Below is a small trained network, with its code and all its weights. Each question gives an input and a target symbol and asks what happens when units are switched off, that is, made to give their printed mean instead of their output.

import numpy as np


def w(rows, s, z=0):
    codes = np.array(rows[::2]) - 128.0
    scale = np.full(codes.shape[1], s)
    scale[-1] = z or s
    return codes * scale


def f(y):
    return y / 2 * (1 + np.tanh(0.7978845608 * (y + 0.044715 * y**3)))


def softmax(a):
    e = np.exp(a - a.max(-1, keepdims=True))
    return e / e.sum(-1, keepdims=True)


def log_softmax(a):
    a = a - a.max(-1, keepdims=True)
    return a - np.log(np.exp(a).sum(-1, keepdims=True))


def net(x, mask):
    ids = ['ΓΞΦΨΩαβδεζηθλμπτ'.index(c) for c in x.split()]
    T = len(ids)
    res = E[ids] + P[:T]
    u = 0
    for l in range(2):
        r = res
        for j in range(2):
            rows = slice(4 * j, 4 * j + 4)
            q, k, v = (r @ M[l][rows].T for M in (Q, K, V))
            z = softmax(np.where(np.tri(T) > 0, q @ k.T / 4**0.5, -1e9)) @ v
            o = O[l][rows]
            res = res + np.where(mask[u + j], z, o[:, -1]) @ o[:, :-1]
        u += 2
        y = f(res @ A[l][:, :-1].T + A[l][:, -1])
        res = res + np.where(mask[u : u + 4], y, B[l][:, -1]) @ B[l][:, :-1]
        u += 4
    return log_softmax(res[-1] @ U[:, :-1].T + U[:, -1])


Q, K, V, O, A, B = {}, {}, {}, {}, {}, {}
E = w([
[176,232,153,226,153],'Γ',
[142,203,234,76,177],'Ξ',
[118,25,254,189,148],'Φ',
[110,130,192,53,39],'Ψ',
[40,134,126,200,19],'Ω',
[123,225,99,147,208],'α',
[124,47,177,47,151],'β',
[247,107,115,53,191],'δ',
[71,240,217,62,191],'ε',
[24,222,163,253,96],'ζ',
[232,81,123,193,255],'η',
[180,124,16,207,159],'θ',
[176,102,39,214,31],'λ',
[208,137,94,96,148],'μ',
[243,58,88,158,88],'π',
[94,226,197,220,254],'τ',
],0.0048)
P = w([
[158,184,90,26,150],'0',
[147,72,121,130,109],'1',
[186,218,208,228,145],'2',
[12,50,86,149,226],'3',
[209,59,105,184,49],'4',
[221,166,254,178,83],'5',
[15,30,79,162,235],'6',
[204,79,81,183,55],'7',
[217,153,247,142,25],'8',
[9,23,75,204,234],'9',
[202,100,59,165,72],'10',
],0.0056)
Q[0] = w([
[23,7,123,185,227],'0.h0',
[41,58,98,184,242],'0.h0',
[21,84,96,224,194],'0.h0',
[39,46,71,176,162],'0.h0',
[255,51,235,62,4],'0.h1',
[192,86,38,204,4],'0.h1',
[40,168,101,26,232],'0.h1',
[116,61,46,87,208],'0.h1',
],0.0052)
K[0] = w([
[96,108,26,24,194],'0.h0',
[79,138,43,35,229],'0.h0',
[29,161,30,53,188],'0.h0',
[43,62,36,52,199],'0.h0',
[70,20,189,164,45],'0.h1',
[171,54,28,203,3],'0.h1',
[63,203,133,61,246],'0.h1',
[182,81,85,107,235],'0.h1',
],0.0055)
V[0] = w([
[31,229,50,12,93],'0.h0',
[206,251,14,65,113],'0.h0',
[22,37,70,167,225],'0.h0',
[223,153,225,197,34],'0.h0',
[136,119,241,221,56],'0.h1',
[219,10,83,73,23],'0.h1',
[245,241,170,11,197],'0.h1',
[21,255,22,154,95],'0.h1',
],0.005)
O[0] = w([
[73,189,62,7,106,33],'0.h0',
[191,237,33,41,137,40],'0.h0',
[16,13,66,198,246,175],'0.h0',
[199,198,240,221,11,123],'0.h0',
[99,178,239,233,104,173],'0.h1',
[250,37,127,150,14,167],'0.h1',
[232,217,164,3,211,119],'0.h1',
[43,210,31,104,104,2],'0.h1',
],0.0047,0.0022)
A[0] = w([
[199,83,239,13,59,120],'0.n0',
[253,247,181,186,124,221],'0.n1',
[201,202,12,16,22,208],'0.n2',
[248,202,247,115,31,252],'0.n3',
],0.0054,0.0036)
B[0] = w([
[50,25,227,15,118,173],'0.n0',
[237,253,230,192,162,210],'0.n1',
[160,222,14,30,48,141],'0.n2',
[163,181,240,109,46,255],'0.n3',
],0.0056,0.0065)
Q[1] = w([
[129,142,118,48,29],'1.h0',
[187,135,49,172,106],'1.h0',
[7,71,131,72,223],'1.h0',
[15,118,143,215,206],'1.h0',
[21,117,40,146,239],'1.h1',
[253,145,202,60,10],'1.h1',
[250,90,207,207,13],'1.h1',
[245,66,227,169,10],'1.h1',
],0.0053)
K[1] = w([
[75,114,175,168,92],'1.h0',
[158,152,111,217,114],'1.h0',
[125,211,130,12,119],'1.h0',
[83,219,57,26,187],'1.h0',
[176,220,92,16,93],'1.h1',
[100,34,192,230,144],'1.h1',
[26,20,114,242,220],'1.h1',
[66,3,142,214,228],'1.h1',
],0.0054)
V[1] = w([
[215,28,116,139,8],'1.h0',
[34,87,84,151,253],'1.h0',
[204,101,27,194,223],'1.h0',
[14,186,201,73,210],'1.h0',
[36,116,239,232,61],'1.h1',
[78,216,7,219,38],'1.h1',
[15,17,56,82,206],'1.h1',
[41,114,78,58,28],'1.h1',
],0.0053)
O[1] = w([
[190,27,96,45,11,165],'1.h0',
[55,98,58,208,212,2],'1.h0',
[226,53,57,231,210,53],'1.h0',
[3,225,194,114,211,130],'1.h0',
[27,63,196,236,112,52],'1.h1',
[140,210,53,254,27,45],'1.h1',
[48,148,14,61,205,188],'1.h1',
[43,169,62,54,19,140],'1.h1',
],0.0054,0.0066)
A[1] = w([
[252,21,32,102,130,173],'1.n0',
[16,8,160,31,144,247],'1.n1',
[87,108,23,133,23,251],'1.n2',
[183,188,64,108,223,254],'1.n3',
],0.0049,0.0039)
B[1] = w([
[226,2,70,141,185,178],'1.n0',
[18,21,100,118,145,255],'1.n1',
[41,90,13,235,36,167],'1.n2',
[81,179,73,181,246,178],'1.n3',
],0.0052,0.0083)
U = w([
[202,233,218,198,118,167],'Γ',
[131,195,214,128,127,151],'Ξ',
[62,36,224,168,150,130],'Φ',
[35,117,155,63,15,5],'Ψ',
[20,120,49,213,19,206],'Ω',
[137,189,59,152,180,223],'α',
[20,39,38,19,162,178],'β',
[200,107,103,71,139,23],'δ',
[73,215,128,107,167,117],'ε',
[35,205,109,220,124,190],'ζ',
[231,54,107,140,253,126],'η',
[197,85,21,181,148,182],'θ',
[189,65,61,177,36,32],'λ',
[190,126,86,99,111,99],'μ',
[200,64,100,117,82,3],'π',
[81,196,135,187,246,176],'τ',
],0.0048,0.0045)

Each question gives the input, a string of symbols that net reads in full, and the target symbol t.
The units are the heads (4 rows each of Q, K, V and O) and the neurons (one row each of A and B). Each row of codes is followed by its name. A weight is (code - 128) times the scale printed after its matrix; where a second scale follows, it is the last column's (O, A, B and U).
mask holds one flag per unit, layer by layer, with each layer's heads first. A switched-off unit (its flag False) gives its mean, the last column of its rows in O or B, instead of its output. The means were averaged over made-up inputs and are rounded, as every weight is.
A unit's drop is (log p(t) with every unit on - log p(t) with that unit switched off) / (log p(t) with every unit on - log p(t) with every unit switched off).
The circuit of an input: a set's keep is (log p(t) with only the set's units on - log p(t) with every unit switched off) / (log p(t) with every unit on - log p(t) with every unit switched off). Starting from all 12 units, units are removed one at a time, each time the one whose removal leaves the highest keep (on an exact tie, the one counted first), for as long as the keep stays at least 0.8.
units of the circuit, in order: the units of the circuit, biggest drop first
top k neurons: the k neurons with the biggest drops, biggest first
k most important neurons of layer l: the k neurons of layer l with the biggest drops, biggest first
input Φ Ω Ψ θ δ β ε π β Γ, target Φ: units of the circuit, in order : [1.h1 0.h0 0.n3]
input β Φ η Φ β β, target Φ: units of the circuit, in order : [1.h1]
input η Ω α, target Γ: units of the circuit, in order : [1.h1 1.n1 0.n1]
input θ τ Φ Φ β Ξ δ θ μ, target Γ: units of the circuit, in order : [0.h0 0.n1]
input β Φ β η Ψ β β β λ, target Γ: units of the circuit, in order : [0.n1 0.h0]
input Φ β η, target Γ: top 2 neurons : [0.n1 1.n1]
input Φ η β, target Γ: units of the circuit, in order : [0.h0 0.n1 1.n1 1.h1]
input Φ τ β ζ Ω Φ β, target Φ: units of the circuit, in order : [1.h1 0.h0]
input Ψ θ Φ Φ π β Φ, target Ψ: top 3 neurons : [0.n2 0.n3 0.n0]
input β η μ ζ β Φ δ β Ψ, target Γ: units of the circuit, in order : [0.n1 0.h0]
input ζ Φ Γ, target Γ: units of the circuit, in order : [0.h0 0.n1]
input β β μ, target Γ: units of the circuit, in order : [0.n1 0.h0 1.n1]
input Φ β η β τ β δ Γ α, target Γ: units of the circuit, in order : [0.h0 0.n1]
input β Ω ζ Ψ Φ, target Φ: units of the circuit, in order : [1.h1]
input β β μ Φ, target β: 3 most important neurons of layer 0 : [0.n2 0.n1 0.n3]
input τ β β η θ β η, target τ: units of the circuit, in order : [1.h0 0.h1 0.h0]
input α Ξ β η β Φ Ψ β β α, target α: top 2 neurons : [0.n2 0.n3]
input Ω Φ Ψ β, target Ω: top 2 neurons : [0.n2 1.n2]
input β β Ψ β θ, target θ: 3 most important neurons of layer 0 : [0.n0 0.n3 0.n1]
input η β β τ Ψ α β, target η: top neuron : [0.n2]
input θ β λ Φ Φ Φ β, target θ: 2 most important neurons of layer 0 : [0.n2 0.n3]
input Φ β μ Φ β η, target Γ: 3 most important neurons of layer 0 : [0.n1 0.n3 0.n0]
input θ β Φ Ψ, target θ: top 3 neurons : [0.n3 0.n2 1.n0]
input Ψ η Φ β Φ β λ, target Ψ: top 2 neurons : [0.n2 0.n0]
input β β β Ω τ Ξ, target Γ: top 3 neurons : [0.n1 1.n1 0.n3]
input β β β Φ Ω Ω Φ, target β: top 4 neurons : [0.n1 0.n3 1.n1 0.n0]
input Ω β Ξ Ψ π ζ, target Γ: most important neuron of layer 1 : [1.n1]
